Below is a small trained network, with its code and all its weights. Each question gives an input and a target symbol and asks what happens when units are switched off, that is, made to give their printed mean instead of their output.

import numpy as np


def w(rows, s, z=0):
    codes = np.array(rows[::2]) - 128.0
    scale = np.full(codes.shape[1], s)
    scale[-1] = z or s
    return codes * scale


def f(y):
    return y / 2 * (1 + np.tanh(0.7978845608 * (y + 0.044715 * y**3)))


def softmax(a):
    e = np.exp(a - a.max(-1, keepdims=True))
    return e / e.sum(-1, keepdims=True)


def log_softmax(a):
    a = a - a.max(-1, keepdims=True)
    return a - np.log(np.exp(a).sum(-1, keepdims=True))


def net(x, mask):
    ids = ['γδεζθλξπστφψω'.index(c) for c in x.split()]
    T = len(ids)
    res = E[ids] + P[:T]
    q, k, v = (res @ M[0].T for M in (Q, K, V))
    z = softmax(np.where(np.tri(T) > 0, q @ k.T / 3**0.5, -1e9)) @ v
    res = res + np.where(mask[0], z, O[0][:, -1]) @ O[0][:, :-1]
    y = f(res @ A[0][:, :-1].T + A[0][:, -1])
    res = res + np.where(mask[1:9], y, B[0][:, -1]) @ B[0][:, :-1]
    return log_softmax(res[-1] @ U[:, :-1].T + U[:, -1])


Q, K, V, O, A, B = {}, {}, {}, {}, {}, {}
E = w([
[152,21,174,100,148,122,96],'γ',
[165,131,80,158,47,126,198],'δ',
[207,163,82,140,12,92,110],'ε',
[200,142,159,29,142,99,87],'ζ',
[130,26,115,185,148,152,173],'θ',
[161,80,75,108,93,106,50],'λ',
[112,163,179,79,62,124,160],'ξ',
[97,140,127,59,150,165,132],'π',
[152,87,211,228,102,75,7],'σ',
[84,110,104,93,130,25,163],'τ',
[214,55,75,93,176,119,147],'φ',
[191,202,92,173,37,190,18],'ψ',
[154,123,220,145,113,213,45],'ω',
],0.018)
P = w([
[154,160,133,186,206,70,167],'0',
[158,79,147,118,29,255,126],'1',
[162,154,118,134,189,62,187],'2',
[150,76,149,77,15,231,111],'3',
[136,168,122,103,187,49,177],'4',
[136,87,154,43,13,216,92],'5',
[156,164,121,128,188,59,187],'6',
],0.01)
Q[0] = w([
[108,117,76,139,193,132,124],'h1',
[94,151,135,241,185,2,96],'h1',
[142,33,91,58,49,147,134],'h1',
],0.016)
K[0] = w([
[143,73,99,139,166,156,142],'h1',
[177,87,123,252,121,128,110],'h1',
[103,109,109,50,110,92,143],'h1',
],0.019)
V[0] = w([
[15,149,153,137,111,128,188],'h1',
[114,72,147,177,65,59,150],'h1',
[49,50,1,162,158,135,106],'h1',
],0.0092)
O[0] = w([
[71,46,113,156,6,64,168,118],'h1',
[37,110,112,243,178,60,55,67],'h1',
[79,79,1,30,165,159,99,4],'h1',
],0.0078,0.0042)
A[0] = w([
[129,87,215,88,63,193,68,42],'n1',
[196,82,176,105,255,53,134,173],'n2',
[75,40,177,153,65,196,102,135],'n3',
[174,103,194,97,160,105,133,63],'n4',
[100,114,155,106,194,36,165,1],'n5',
[124,199,155,151,157,69,108,117],'n6',
[127,166,140,126,21,211,122,141],'n7',
[51,95,141,128,217,147,215,214],'n8',
],0.0094,0.0042)
B[0] = w([
[196,154,45,217,164,128,192,252],'n1',
[45,169,63,171,80,164,133,239],'n2',
[101,225,91,34,142,102,122,220],'n3',
[109,92,146,146,98,201,99,189],'n4',
[167,7,77,64,112,197,196,158],'n5',
[236,47,76,58,112,119,81,169],'n6',
[89,2,117,119,168,99,109,254],'n7',
[210,180,211,120,206,114,127,188],'n8',
],0.009,0.0097)
U = w([
[92,225,69,170,112,166,192,67],'γ',
[2,67,164,169,110,193,130,221],'δ',
[146,59,201,118,101,114,122,144],'ε',
[172,121,161,194,123,187,165,66],'ζ',
[140,199,210,57,174,143,138,255],'θ',
[180,100,156,51,176,149,46,52],'λ',
[112,201,90,229,79,61,235,163],'ξ',
[169,82,62,73,135,147,187,6],'π',
[179,184,104,132,127,91,105,142],'σ',
[40,184,76,79,108,71,75,217],'τ',
[128,164,111,83,33,194,104,85],'φ',
[117,77,139,130,149,125,62,137],'ψ',
[120,113,150,187,248,104,154,97],'ω',
],0.0094,0.0082)

Each question gives the input, a string of symbols that net reads in full, and the target symbol t.
The units are the heads (3 rows each of Q, K, V and O) and the neurons (one row each of A and B). Each row of codes is followed by its name. A weight is (code - 128) times the scale printed after its matrix; where a second scale follows, it is the last column's (O, A, B and U).
mask holds one flag per unit, heads first, then neurons. A switched-off unit (its flag False) gives its mean, the last column of its rows in O or B, instead of its output. The means were averaged over made-up inputs and are rounded, as every weight is.
A unit's drop is (log p(t) with every unit on - log p(t) with that unit switched off) / (log p(t) with every unit on - log p(t) with every unit switched off).
The circuit of an input: a set's keep is (log p(t) with only the set's units on - log p(t) with every unit switched off) / (log p(t) with every unit on - log p(t) with every unit switched off). Starting from all 9 units, units are removed one at a time, each time the one whose removal leaves the highest keep (on an exact tie, the one counted first), for as long as the keep stays at least 0.8.
circuit, biggest first: the units of the circuit, biggest drop first
most important unit: the unit with the biggest drop
top k neurons: the k neurons with the biggest drops, biggest first
drop of u: that unit's drop, to one decimal
input σ π ξ ζ φ γ, target ζ: most important unit => h1
input ξ ζ π ξ ψ θ, target ξ: circuit, biggest first => [h1; n1]
input ω ξ ξ λ τ δ, target τ: circuit, biggest first => [h1; n3]
input π ψ π ε, target π: top 2 neurons => [n7; n1]
input τ θ θ θ, target τ: circuit, biggest first => [n3; h1]
input γ ζ τ π θ γ π, target θ: circuit, biggest first => [n1; n8]
input ω γ θ ω γ ψ, target ψ: top 2 neurons => [n7; n2]
input ξ λ π γ τ σ, target σ: top 3 neurons => [n1; n3; n6]
input ξ ω θ π π π λ, target τ: circuit, biggest first => [h1; n1]
input ξ ω ε θ, target ξ: circuit, biggest first => [h1; n3]
input λ γ π σ ω, target ζ: top 2 neurons => [n3; n1]
input ξ τ θ ψ, target τ: circuit, biggest first => [n3; h1]
input ε π π π π π, target π: top 2 neurons => [n1; n7]
input γ θ γ τ ξ λ, target ξ: most important unit => n1
input τ δ π γ λ δ γ, target δ: top 3 neurons => [n2; n1; n3]
input γ ε λ, target τ: top 2 neurons => [n1; n2]
input π π γ σ, target σ: drop of n2 => 0.0
input π π φ, target γ: drop of n2 => 1.2
input π π γ ψ, target π: drop of n7 => 0.7
input σ δ π, target θ: drop of n7 => 0.2
input γ θ γ τ, target τ: most important unit => h1
